Here is a tiny trained network, its code and every weight. The questions are about switching its units off for an input and a target symbol, where a switched-off unit gives its printed mean instead of its output.

import numpy as np


def w(rows, s, z=0):
    codes = np.array(rows[::2]) - 128.0
    scale = np.full(codes.shape[1], s)
    scale[-1] = z or s
    return codes * scale


def norm(h):
    return h / np.sqrt((h * h).mean(-1, keepdims=True) + 1e-5)


def f(y):
    return y / 2 * (1 + np.tanh(0.7978845608 * (y + 0.044715 * y**3)))


def softmax(a):
    e = np.exp(a - a.max(-1, keepdims=True))
    return e / e.sum(-1, keepdims=True)


def log_softmax(a):
    a = a - a.max(-1, keepdims=True)
    return a - np.log(np.exp(a).sum(-1, keepdims=True))


def net(x, mask):
    ids = ['αβγεηθλξπφψω'.index(c) for c in x.split()]
    T = len(ids)
    res = E[ids] + P[:T]
    u = 0
    for l in range(2):
        q, k, v = (norm(res) @ M[l].T for M in (Q, K, V))
        z = softmax(np.where(np.tri(T) > 0, q @ k.T / 3**0.5, -1e9)) @ v
        res = res + np.where(mask[u], z, O[l][:, -1]) @ O[l][:, :-1]
        u += 1
        y = f(norm(res) @ A[l][:, :-1].T + A[l][:, -1])
        res = res + np.where(mask[u : u + 12], y, B[l][:, -1]) @ B[l][:, :-1]
        u += 12
    return log_softmax(norm(res)[-1] @ U[:, :-1].T + U[:, -1])


Q, K, V, O, A, B = {}, {}, {}, {}, {}, {}
E = w([
[154,169,121,144,144],'α',
[167,121,127,4,162],'β',
[157,127,112,95,104],'γ',
[213,180,239,98,119],'ε',
[116,174,174,115,128],'η',
[233,161,173,76,167],'θ',
[183,42,158,112,126],'λ',
[36,142,152,103,196],'ξ',
[73,41,155,156,133],'π',
[156,90,84,144,170],'φ',
[149,171,145,126,103],'ψ',
[93,120,144,181,79],'ω',
],0.021)
P = w([
[121,98,129,2,140],'0',
[191,108,169,120,142],'1',
[107,107,110,23,133],'2',
[159,161,154,147,154],'3',
[67,138,100,44,135],'4',
[168,185,146,144,152],'5',
[75,140,95,43,137],'6',
[193,199,147,134,136],'7',
[79,139,95,41,143],'8',
[200,231,136,133,132],'9',
[59,141,89,57,146],'10',
[168,254,132,157,138],'11',
],0.0068)
Q[0] = w([
[7,76,123,154,192],'L0H0',
[67,245,96,102,135],'L0H0',
[37,109,254,52,94],'L0H0',
],0.02)
K[0] = w([
[27,84,103,175,161],'L0H0',
[70,252,189,102,145],'L0H0',
[36,93,221,75,128],'L0H0',
],0.021)
V[0] = w([
[157,117,63,118,248],'L0H0',
[217,107,252,7,76],'L0H0',
[156,125,54,177,40],'L0H0',
],0.0034)
O[0] = w([
[190,76,169,88,53,118],'L0H0',
[1,231,119,182,132,253],'L0H0',
[170,169,144,102,91,82],'L0H0',
],0.0084,0.0044)
A[0] = w([
[93,155,133,80,89,104],'L0N0',
[194,120,117,120,157,128],'L0N1',
[59,64,29,50,57,209],'L0N2',
[176,82,103,251,93,86],'L0N3',
[208,103,203,208,161,3],'L0N4',
[99,78,191,146,32,4],'L0N5',
[106,107,181,46,83,74],'L0N6',
[176,172,176,185,159,149],'L0N7',
[202,164,74,211,81,47],'L0N8',
[75,109,161,185,75,10],'L0N9',
[138,106,50,173,153,5],'L0N10',
[99,155,231,125,170,97],'L0N11',
],0.014,0.0014)
B[0] = w([
[98,165,126,188,113,222],'L0N0',
[131,101,61,151,116,149],'L0N1',
[151,132,7,121,78,217],'L0N2',
[62,125,241,88,127,149],'L0N3',
[102,207,45,148,33,171],'L0N4',
[117,52,93,114,149,145],'L0N5',
[93,102,141,160,197,171],'L0N6',
[147,77,58,185,110,212],'L0N7',
[151,165,159,130,238,171],'L0N8',
[176,126,125,135,198,146],'L0N9',
[151,184,100,132,97,119],'L0N10',
[177,57,188,96,182,254],'L0N11',
],0.015,0.0071)
Q[1] = w([
[102,116,214,4,99],'L1H0',
[210,162,31,66,154],'L1H0',
[168,99,109,179,217],'L1H0',
],0.019)
K[1] = w([
[22,7,115,92,169],'L1H0',
[179,167,48,38,131],'L1H0',
[200,148,181,99,191],'L1H0',
],0.02)
V[1] = w([
[49,220,134,131,155],'L1H0',
[54,118,69,208,187],'L1H0',
[189,189,44,3,72],'L1H0',
],0.0072)
O[1] = w([
[92,179,94,185,211,157],'L1H0',
[69,205,163,106,100,254],'L1H0',
[255,113,151,105,201,22],'L1H0',
],0.0067,0.003)
A[1] = w([
[174,180,144,182,89,182],'L1N0',
[172,90,158,117,176,31],'L1N1',
[155,102,89,9,243,61],'L1N2',
[137,108,79,181,142,49],'L1N3',
[98,79,92,107,174,49],'L1N4',
[150,132,14,51,134,173],'L1N5',
[55,74,60,104,67,198],'L1N6',
[211,166,148,79,72,15],'L1N7',
[187,160,182,101,155,186],'L1N8',
[176,236,193,183,101,22],'L1N9',
[90,75,70,106,62,2],'L1N10',
[119,100,167,134,242,145],'L1N11',
],0.014,0.0035)
B[1] = w([
[77,125,90,114,151,198],'L1N0',
[139,157,181,140,78,157],'L1N1',
[113,173,144,80,23,201],'L1N2',
[153,189,129,149,77,165],'L1N3',
[91,177,170,108,145,163],'L1N4',
[133,95,163,139,240,246],'L1N5',
[201,144,93,160,120,215],'L1N6',
[109,179,142,41,84,139],'L1N7',
[152,218,180,91,192,165],'L1N8',
[186,205,253,70,131,192],'L1N9',
[50,121,187,157,77,169],'L1N10',
[150,83,47,162,128,254],'L1N11',
],0.017,0.0081)
U = w([
[147,169,139,228,28,92],'α',
[99,120,105,39,218,103],'β',
[129,188,5,166,152,95],'γ',
[210,73,227,206,147,111],'ε',
[41,87,164,152,242,104],'η',
[219,138,165,128,37,185],'θ',
[80,114,169,181,74,173],'λ',
[76,148,65,78,87,218],'ξ',
[111,80,196,93,133,173],'π',
[243,101,83,76,147,70],'φ',
[35,184,195,194,124,255],'ψ',
[214,177,171,218,104,58],'ω',
],0.012,0.0052)

Each question gives the input, a string of symbols that net reads in full, and the target symbol t.
The units are the heads (3 rows each of Q, K, V and O) and the neurons (one row each of A and B). Each row of codes is followed by its name. A weight is (code - 128) times the scale printed after its matrix; where a second scale follows, it is the last column's (O, A, B and U).
mask holds one flag per unit, layer by layer, with each layer's heads first. A switched-off unit (its flag False) gives its mean, the last column of its rows in O or B, instead of its output. The means were averaged over made-up inputs and are rounded, as every weight is.
A unit's drop is (log p(t) with every unit on - log p(t) with that unit switched off) / (log p(t) with every unit on - log p(t) with every unit switched off).
The circuit of an input: a set's keep is (log p(t) with only the set's units on - log p(t) with every unit switched off) / (log p(t) with every unit on - log p(t) with every unit switched off). Starting from the 12 units with the biggest drops (on a tie, the unit counted first), units are removed one at a time, each time the one whose removal leaves the highest keep (on an exact tie, the one counted first), for as long as the keep stays at least 0.8.
circuit, biggest first: the units of the circuit, biggest drop first
most important unit: the unit with the biggest drop
top k neurons: the k neurons with the biggest drops, biggest first
k most important neurons of layer l: the k neurons of layer l with the biggest drops, biggest first
input ε ψ ε η γ ψ λ π θ ω, target η: 3 most important neurons of layer 0 => L0N2; L0N3; L0N9
input γ ψ γ ξ γ ψ ξ λ, target α: top 3 neurons => L0N4; L1N10; L1N6
input α η γ β, target ξ: top 2 neurons => L1N2; L0N6
input η γ γ γ α λ ψ γ ω, target γ: most important unit => L0N9
input γ ψ π α ψ ψ ξ γ ψ α ε ω, target η: top 2 neurons => L0N2; L0N3
input β β ψ φ ξ, target ξ: circuit, biggest first => L1N2; L0H0; L1N11
input α γ ψ γ ξ φ π, target φ: 4 most important neurons of layer 1 => L1N6; L1N5; L1N2; L1N0
input φ φ φ φ, target β: top 4 neurons => L0N4; L0N3; L0N0; L0N1
input η γ λ, target γ: top 3 neurons => L0N6; L1N6; L0N2
input θ ψ γ θ ψ η θ φ ξ γ ω, target γ: top 4 neurons => L1N6; L0N11; L0N9; L0N2
input λ β β π α ε ω, target ε: circuit, biggest first => L1H0; L0N4
input ω ω γ ε, target θ: circuit, biggest first => L0N4; L0N11; L1H0; L1N7
input ε φ λ β ε η η ε η ε ω, target ε: 4 most important neurons of layer 1 => L1N5; L1N6; L1N0; L1N10
input α α η ψ ψ θ ω, target θ: 3 most important neurons of layer 0 => L0N4; L0N9; L0N5
input α α π ψ η θ, target φ: 3 most important neurons of layer 0 => L0N7; L0N4; L0N0
input φ ξ γ γ η θ η β, target ξ: most important unit => L1N2
input β ε ω φ π γ π, target γ: 2 most important neurons of layer 0 => L0N6; L0N2
input θ ψ λ ψ α, target ψ: top 4 neurons => L0N11; L0N2; L0N6; L1N6
input γ ε η φ η ψ ψ α ψ, target ψ: top 2 neurons => L0N2; L1N5
input ε ξ η γ η η, target ε: 3 most important neurons of layer 0 => L0N11; L0N4; L0N2
input λ η ε ω π γ β π φ γ π, target γ: top 2 neurons => L1N6; L0N2
input π ψ α, target ψ: 4 most important neurons of layer 1 => L1N11; L1N6; L1N5; L1N2
